The rows lie along a hidden order. The number after each row says roughly how far along it the row is, from 0 to 15. A new part has a new order.
[-15   4   2  -9  19  -2 -16   1 -14  15  41 -31 -10 -14  -5 -16  10   0
  -4  17  -1  -6  21 -24  -6  -7   2  13  23  -9  32 -19  -3  -5   1   7
 -19  23 -12   5  15   3   3]
4
[-17  29   2  -9  16   3 -14  -1 -11   5  26 -26  -4  -7   3 -26  17  -4
   5  22   5   3  17 -14  -6  -1  11   8  17  -4  25 -16  11   4  -3   8
 -18  24   9  16   2  -3  14]
9
[-20  27   4 -14  11  14  -6   1 -12  -6  16 -28  -2  -3   7 -48  30 -19
  11  23   5  13  11  -3 -11   3  20   4  11  -7  10 -11  20   8  -4   5
 -15  24  18  16  -4  -9  18]
14
[-17  17   3 -15   3   9 -14   9 -11  -4  23 -20  -4 -11   6 -39  26 -16
   7  18  10   8  11 -10  -9   1  17   3   6 -10  11  -6  25   6   3   6
 -22  63  18  24   0  -9  17]
2
[-16  16   4 -17  -1  16 -13  11 -12 -10  15 -21   0  -7   8 -47  34 -23
  10  18  10  13   8  -5 -11   3  22  -1   3 -12   5  -2  32  11   3   6
 -16  20  26  28  -3 -13  22]
0
[-17  25   2  -8  18  -1 -12  -4 -11  10  28 -30  -9  -7   1 -29  18  -1
   1  23   2   0  16 -13  -7   0   9  12  19  -4  28 -19   2  -1  -5   7
 -17  24   1   7   6   1   4]
14
[-18  15   5 -13  11   4 -14   3 -15   3  32 -36  -7 -15   2 -27  21 -13
   5  19   3   6  19 -16  -9  -2   9   9  12  -8  20 -13  12   3  -1   5
 -14  23   3  14   9  -1   8]
14
[-18  28   2  -7  20   1 -11  -4 -11   9  26 -30  -7  -6   2 -27  17  -1
   2  22   3   1  17 -13  -5   0  10  13  18  -3  29 -20   2   0  -5   7
 -18  24   2  10   5   1   6]
14
[-19  30   3 -11  15   8 -13   0 -13   1  21 -30  -3  -5   5 -36  26 -11
   9  26   5   5  13  -8  -7   0  16   7  14  -5  18 -14  16   5  -3   7
 -15  25  14  19   0  -4  15]
11
[-15  27   5 -10  13   9 -13  -3 -12   1  22 -24   2  -4   3 -29  25  -8
   6  23   6   7  12 -11  -5  -1  15   8  17  -3  20 -13  11   7  -5   5
 -13  13  11  18  -2  -5  18]
13
[-19  20   5 -15   8   8 -15   7 -11  -2  26 -36  -5 -13   4 -30  21 -16
   8  20   5   9  17 -13 -10   0  15   7  10  -9  17 -10  19   6  -1   5
 -13  24   9  16   6  -7  11]
15
[-16   5   5 -17   1  20 -10   9 -14  -8  22 -22  -2  -9   3 -42  27 -25
   8  17   4  12  12 -10 -14  -1  20  -2  10 -15   6  -6  23   9   3   2
 -10  20  16  17   1 -10  19]
3
[-17  22   5 -15   9   5 -17   6 -11   1  31 -35  -6 -13   3 -29  21 -13
   6  16   4   9  19 -16 -10  -1  14   8  11  -9  20  -9  18   6  -1   5
 -13  23   5  15   8  -6   8]
15
[-16  -3   4 -18   8  16 -10   8 -15  -5  22 -26  -3 -10   1 -40  24 -24
   6  17   2  11  15 -13 -15  -2  16  -1  12 -14   9  -9  20   2   2   3
 -11  22  10  16   3  -9  18]
4
[-17   3   4 -17   7  16 -10   6 -15  -4  24 -25  -4 -11   1 -36  26 -20
   6  18   2   9  14 -14 -13  -3  15   0  14 -14  11 -10  15   6   1   3
 -15  22   9  13   4  -9  16]
4
[-17  32   3 -14   9  12  -9   2 -13  -4  17 -26   0  -4   6 -34  28 -18
  11  22   6  10  12  -7  -8   1  19   4  12  -6  13 -11  22   9  -3   6
 -12  25  19  19  -3  -8  21]
9
[-14  17   3 -11   7   2 -15   7 -12   3  27 -25  -6 -11   4 -28  20  -9
   2  19   8   2  13 -16  -8   0  11   9   9  -7  19  -9  18   3   3   8
 -21  18  11  22   4  -6  12]
0
[-16  13   4 -14   5   9 -17   9 -11  -1  27 -26  -5 -12   5 -37  22 -16
   5  12   7   7  13 -12 -10   0  16   5   7 -10  14  -7  22   5   3   6
 -19  20  13  19   4  -8  13]
4
[-15   4   3 -11  14   4 -14   5 -12   7  33 -30  -8 -14  -2 -25  20  -9
  -1  18   1   0  21 -21 -10  -5   5   8  13 -11  23 -14   6   0   1   5
 -17  21  -3  10  10  -2   7]
3
[-19  26   4 -12  13  12  -8  -1 -13  -4  16 -29  -2  -3   6 -40  26 -13
   9  22   6  10  11  -5  -9   2  19   5  13  -6  15 -12  16   8  -5   5
 -13  28  16  17  -2  -6  16]
14
[-17   8   5 -18   3  21  -9  10 -14 -11  17 -24  -2  -9   5 -45  30 -28
   9  16   4  14  10  -8 -16   0  20  -3   7 -14   4  -4  30  15   4   2
 -12  20  18  18  -1 -12  19]
2
[-18  17   5 -16   8   8 -15   7 -12  -2  27 -38  -4 -13   4 -36  22 -17
   8  20   4   9  18 -13 -11  -1  17   5   9  -9  17  -9  20   7  -1   4
 -12  21   9  15   7  -8  11]
14
[-15  17   2 -11   8   1 -16   7 -11   5  29 -26  -6 -11   3 -29  20  -8
   2  17   8   0  16 -14  -6  -1  10   9  10  -8  20 -10  17   2   3   8
 -22  20  10  22   5  -5  13]
0
[-18  29   2 -11  16   8 -10  -1 -13   3  24 -32  -6  -5   4 -35  21  -8
   6  24   3   5  13 -10  -8   1  15   8  17  -5  20 -16  11   4  -4   6
 -14  25   8  11   2  -3   9]
14
[-18  31   2 -11  14   7 -13   0 -13   1  24 -29  -3  -5   4 -34  21  -8
   8  23   5   5  16 -10  -7   0  16   8  15  -6  20 -13  14   5  -3   7
 -16  24  12  17   1  -4  15]
11
[-16  26   4  -8  15   6 -12  -5 -11   6  21 -26   1  -5   2 -26  21  -4
   3  22   5   4  15 -14  -4  -2  12  11  20  -2  20 -16   7   5  -5   5
 -14  25   7  19   0  -3  15]
13
[-16  29   4 -11  12  10 -11  -3 -12  -2  19 -26   2  -2   4 -34  24 -10
   8  22   6   9  12  -8  -5   0  17   7  15  -3  16 -13  12   8  -5   5
 -13  22  14  20  -3  -6  20]
13
[-18  27   6 -13   8  17 -10  -1 -14  -9  12 -21   5  -2   6 -40  31 -17
  12  21   7  14  10  -5  -9   1  21   2  13  -5  11  -9  18  12  -5   3
 -11  22  21  23  -7 -11  26]
13
[-18   9   6 -14   9   7 -14   7 -14   1  30 -37  -6 -15   1 -32  20 -16
   4  17   2   7  16 -16 -12  -2  11   6  13 -12  21 -10  16   4   1   4
 -15  20   1  13   9  -6   9]
11
[-17  30   3 -13  13   7 -13   0 -13   0  23 -27  -3  -4   5 -32  22  -9
   8  22   5   5  14 -10  -7   0  15   8  14  -5  19 -13  16   5  -4   7
 -15  25  13  17   1  -4  15]
10
[-15  26   4  -5  14   8 -13  -4 -12   2  22 -27   2  -3   2 -29  22  -6
   4  24   5   6  14 -12  -3  -2  13  10  18  -2  23 -14  20   5  -5   5
 -14  24   9  20  -1  -4  16]
12
[-18  29   1  -7  21  -2 -12  -4 -11  13  33 -31  -9  -7   1 -27  13  -1
   0  21   2  -1  18 -14  -5  -1   9  14  23  -3  29 -20  -1  -2  -4   9
 -18  25   0   8   8   1   2]
14
[-15  15   3 -12   6   3 -17   8 -11   3  29 -28  -6 -14   4 -30  19 -12
   3  17   7   4  12 -14  -9   0  12   9   9  -8  23  -9  19   3   2   7
 -21  22  11  22   5  -6  13]
2
[-20  16   7 -20  -3  22 -10  12 -13 -18  15 -29   1 -10   9 -54  35 -31
  14  16   6  22  12  -3 -16   3  25  -4   1 -13   0  -1  37  15   0   0
  -8  22  24  22  -3 -16  22]
14
[-19  33   3 -11  11   9 -11   0 -13   0  23 -28  -2  -4   5 -34  25 -13
   9  22   6   7  14  -9  -8   0  16   7  15  -5  17 -12  17   6  -3   6
 -15  23  16  17  -1  -5  16]
10
[-16  19   3 -14   3  10 -14   9 -13  -4  23 -28  -3  -9   6 -39  26 -16
   6  15  10   7  11 -10 -11   1  16   4   7 -10  12  -5  26   7   3   6
 -22  21  19  25   0  -9  18]
0
[-15  26   4  -8  15   8 -12  -4 -12   3  22 -24   2  -5   2 -24  22  -5
   4  22   5   5  14 -12  -3  -2  15  10  20  -3  23 -16   7   6  -5   5
 -23  26  10  18   0  -4  19]
12
[-19  29   2  -9  16   7 -10  -2 -13   4  26 -29  -5  -4   3 -35  22  -8
   5  23   3   6  14  -9  -8   1  13   8  18  -5  23 -18   9   3  -4   6
 -14  24   8  11   2  -3  10]
14
[-17  26   4  -9  12  11 -12  -4 -14  -1  19 -26   3  -3   3 -20  23  -9
   6  24   5   8   5 -11  -6  -1  15   9  20  -4  18 -15  11   6  -5   4
 -13  23  10  20  -2  -5  21]
12
[-17  20   4 -11  14   1 -17   4 -11   7  34 -35  -8 -16   1 -21  14  -8
   4  17   3   3  20 -18  -7  -2  11  12  12  -6  27 -14   9   1  -2   6
 -16  22  -1  12  12  -3   2]
15
